Here is a tiny trained network, its code and every weight. The questions are about switching its units off for an input and a target symbol, where a switched-off unit gives its printed mean instead of its output.

import numpy as np


def w(rows, s, z=0):
    codes = np.array(rows[::2]) - 128.0
    scale = np.full(codes.shape[1], s)
    scale[-1] = z or s
    return codes * scale


def norm(h):
    return h / np.sqrt((h * h).mean(-1, keepdims=True) + 1e-5)


def f(y):
    return np.maximum(y, 0)


def softmax(a):
    e = np.exp(a - a.max(-1, keepdims=True))
    return e / e.sum(-1, keepdims=True)


def log_softmax(a):
    a = a - a.max(-1, keepdims=True)
    return a - np.log(np.exp(a).sum(-1, keepdims=True))


def net(x, mask):
    ids = ['ΓΘαδεζημξπτφω'.index(c) for c in x.split()]
    T = len(ids)
    res = E[ids] + P[:T]
    u = 0
    for l in range(2):
        q, k, v = (norm(res) @ M[l].T for M in (Q, K, V))
        z = softmax(np.where(np.tri(T) > 0, q @ k.T / 4**0.5, -1e9)) @ v
        res = res + np.where(mask[u], z, O[l][:, -1]) @ O[l][:, :-1]
        u += 1
        y = f(norm(res) @ A[l][:, :-1].T + A[l][:, -1])
        res = res + np.where(mask[u : u + 12], y, B[l][:, -1]) @ B[l][:, :-1]
        u += 12
    return log_softmax(norm(res)[-1] @ U[:, :-1].T + U[:, -1])


Q, K, V, O, A, B = {}, {}, {}, {}, {}, {}
E = w([
[143,202,133,182],'Γ',
[228,172,176,80],'Θ',
[176,124,124,110],'α',
[122,107,177,152],'δ',
[116,102,75,109],'ε',
[2,141,117,142],'ζ',
[105,150,139,162],'η',
[130,163,170,132],'μ',
[131,108,87,188],'ξ',
[99,153,71,114],'π',
[130,114,161,116],'τ',
[59,161,217,108],'φ',
[119,140,144,101],'ω',
],0.026)
P = w([
[107,59,141,248],'0',
[120,61,160,233],'1',
[144,53,177,205],'2',
[137,65,176,170],'3',
[138,74,185,140],'4',
[137,82,192,98],'5',
[142,105,206,44],'6',
[156,121,203,3],'7',
[140,136,163,7],'8',
[160,134,114,50],'9',
],0.0027)
Q[0] = w([
[10,74,123,86],'0.h1',
[118,55,91,255],'0.h1',
[196,3,88,116],'0.h1',
[78,178,146,124],'0.h1',
],0.0091)
K[0] = w([
[97,136,89,80],'0.h1',
[118,121,105,248],'0.h1',
[207,53,98,120],'0.h1',
[131,209,158,97],'0.h1',
],0.013)
V[0] = w([
[210,57,144,249],'0.h1',
[2,110,212,173],'0.h1',
[46,108,162,81],'0.h1',
[59,193,156,173],'0.h1',
],0.0061)
O[0] = w([
[64,226,140,87,138],'0.h1',
[127,93,106,139,250],'0.h1',
[30,255,111,107,176],'0.h1',
[188,170,225,64,181],'0.h1',
],0.0047,0.0019)
A[0] = w([
[146,241,156,136,73],'0.n1',
[135,114,206,244,226],'0.n2',
[38,250,95,195,241],'0.n3',
[167,65,96,235,24],'0.n4',
[155,254,116,109,194],'0.n5',
[38,157,15,150,140],'0.n6',
[95,76,160,125,238],'0.n7',
[158,139,193,85,60],'0.n8',
[127,198,183,77,101],'0.n9',
[82,155,131,161,215],'0.n10',
[179,99,140,189,255],'0.n11',
[133,202,56,136,105],'0.n12',
],0.0078,0.0015)
B[0] = w([
[70,139,108,86,207],'0.n1',
[112,121,152,99,254],'0.n2',
[134,128,122,75,253],'0.n3',
[171,114,171,45,155],'0.n4',
[144,122,92,67,216],'0.n5',
[117,60,48,121,210],'0.n6',
[154,126,72,184,204],'0.n7',
[85,150,87,89,224],'0.n8',
[96,96,120,149,232],'0.n9',
[145,149,222,31,190],'0.n10',
[111,214,128,73,190],'0.n11',
[116,2,55,42,163],'0.n12',
],0.0056,0.0047)
Q[1] = w([
[124,63,172,75],'1.h1',
[150,155,148,208],'1.h1',
[118,127,122,90],'1.h1',
[173,142,160,247],'1.h1',
],0.015)
K[1] = w([
[37,92,115,38],'1.h1',
[142,153,110,216],'1.h1',
[207,83,187,15],'1.h1',
[146,148,146,251],'1.h1',
],0.014)
V[1] = w([
[104,135,134,61],'1.h1',
[161,43,153,103],'1.h1',
[88,1,180,126],'1.h1',
[130,121,47,92],'1.h1',
],0.01)
O[1] = w([
[80,180,172,255,253],'1.h1',
[197,92,208,189,166],'1.h1',
[155,92,153,128,203],'1.h1',
[127,203,87,129,146],'1.h1',
],0.009,0.0062)
A[1] = w([
[57,123,187,205,217],'1.n1',
[129,7,207,118,130],'1.n2',
[34,99,60,28,85],'1.n3',
[122,87,36,135,88],'1.n4',
[102,194,118,180,199],'1.n5',
[116,77,189,169,216],'1.n6',
[167,154,141,129,177],'1.n7',
[66,104,109,73,113],'1.n8',
[193,102,122,70,20],'1.n9',
[131,92,162,126,193],'1.n10',
[139,143,72,160,7],'1.n11',
[137,33,13,190,234],'1.n12',
],0.012,0.002)
B[1] = w([
[211,48,10,143,255],'1.n1',
[207,40,146,68,199],'1.n2',
[221,63,110,121,177],'1.n3',
[185,119,203,152,163],'1.n4',
[116,54,58,190,186],'1.n5',
[235,150,139,159,210],'1.n6',
[6,81,140,68,165],'1.n7',
[85,15,138,16,160],'1.n8',
[90,75,72,183,149],'1.n9',
[174,112,191,153,164],'1.n10',
[3,112,162,56,142],'1.n11',
[114,250,178,138,185],'1.n12',
],0.0047,0.0093)
U = w([
[163,146,88,134,91],'Γ',
[80,115,136,140,206],'Θ',
[159,176,140,189,154],'α',
[152,117,98,124,96],'δ',
[135,117,114,120,82],'ε',
[108,85,183,101,254],'ζ',
[112,190,92,147,231],'η',
[138,120,83,253,127],'μ',
[166,161,166,56,78],'ξ',
[134,96,102,37,88],'π',
[65,49,110,136,116],'τ',
[195,70,177,175,142],'φ',
[133,122,128,133,45],'ω',
],0.015,0.0044)

Each question gives the input, a string of symbols that net reads in full, and the target symbol t.
The units are the heads (4 rows each of Q, K, V and O) and the neurons (one row each of A and B). Each row of codes is followed by its name. A weight is (code - 128) times the scale printed after its matrix; where a second scale follows, it is the last column's (O, A, B and U).
mask holds one flag per unit, layer by layer, with each layer's heads first. A switched-off unit (its flag False) gives its mean, the last column of its rows in O or B, instead of its output. The means were averaged over made-up inputs and are rounded, as every weight is.
A unit's drop is (log p(t) with every unit on - log p(t) with that unit switched off) / (log p(t) with every unit on - log p(t) with every unit switched off).
The circuit of an input: a set's keep is (log p(t) with only the set's units on - log p(t) with every unit switched off) / (log p(t) with every unit on - log p(t) with every unit switched off). Starting from the 12 units with the biggest drops (on a tie, the unit counted first), units are removed one at a time, each time the one whose removal leaves the highest keep (on an exact tie, the one counted first), for as long as the keep stays at least 0.8.
circuit, biggest first: the units of the circuit, biggest drop first
k most important neurons: the k neurons with the biggest drops, biggest first
k most important neurons of layer l: the k neurons of layer l with the biggest drops, biggest first
input τ α Γ δ η Θ α, target τ: 2 most important neurons : [1.n7; 1.n6]
input ω φ ε Θ α η α ω μ, target μ: 2 most important neurons of layer 1 : [1.n5; 1.n1]
input δ φ φ μ, target ζ: circuit, biggest first : [0.n1; 1.h1]
input ω Θ ε ξ, target α: 2 most important neurons : [1.n12; 0.n6]
input α α ξ, target α: 3 most important neurons : [0.n11; 1.n12; 0.n6]
input ε π α φ Γ ξ π ε, target η: circuit, biggest first : [1.h1; 1.n12; 1.n1]
input Θ δ π ζ τ δ ε, target φ: circuit, biggest first : [1.n12; 1.h1]
input ζ Γ Γ, target η: circuit, biggest first : [1.h1]
input π α ξ, target η: circuit, biggest first : [1.h1; 1.n12; 1.n1]
input η Θ π Γ α, target η: 3 most important neurons of layer 0 : [0.n11; 0.n12; 0.n9]
input τ τ η, target φ: 2 most important neurons : [1.n1; 0.n8]
input δ α τ τ ξ, target φ: circuit, biggest first : [1.h1; 0.n4]
input ξ ξ η π τ ζ τ ω Γ α, target μ: 2 most important neurons : [1.n2; 0.n5]
input η α α Θ τ ω ε, target μ: 2 most important neurons : [1.n12; 1.n4]
input Θ ω α, target μ: 2 most important neurons of layer 1 : [1.n2; 1.n8]
input Γ α π π Γ π η ε, target η: 4 most important neurons of layer 1 : [1.n12; 1.n2; 1.n1; 1.n11]
input α Γ ζ π α η, target η: 4 most important neurons : [0.n12; 1.n2; 0.n10; 0.n3]
input Γ ε τ μ Γ π, target π: 2 most important neurons of layer 0 : [0.n5; 0.n3]
input ζ α δ α, target π: 3 most important neurons : [1.n7; 1.n12; 1.n6]
input ξ ω ω α π π, target π: 3 most important neurons of layer 0 : [0.n12; 0.n3; 0.n9]
input τ Γ Γ η α α Θ η, target τ: 2 most important neurons : [0.n1; 0.n3]
input ε ζ ξ τ α δ ω Θ ε, target μ: 3 most important neurons : [1.n12; 1.n4; 1.n3]
input φ Θ α π Θ ξ, target η: 2 most important neurons : [0.n6; 1.n12]
input η Θ Γ α ε Θ φ τ Θ η, target φ: 2 most important neurons : [0.n8; 1.n1]
input π π ω μ ω, target μ: most important neuron : [0.n8]
input ζ Γ δ α τ μ η Θ α, target τ: 2 most important neurons of layer 0 : [0.n5; 0.n3]
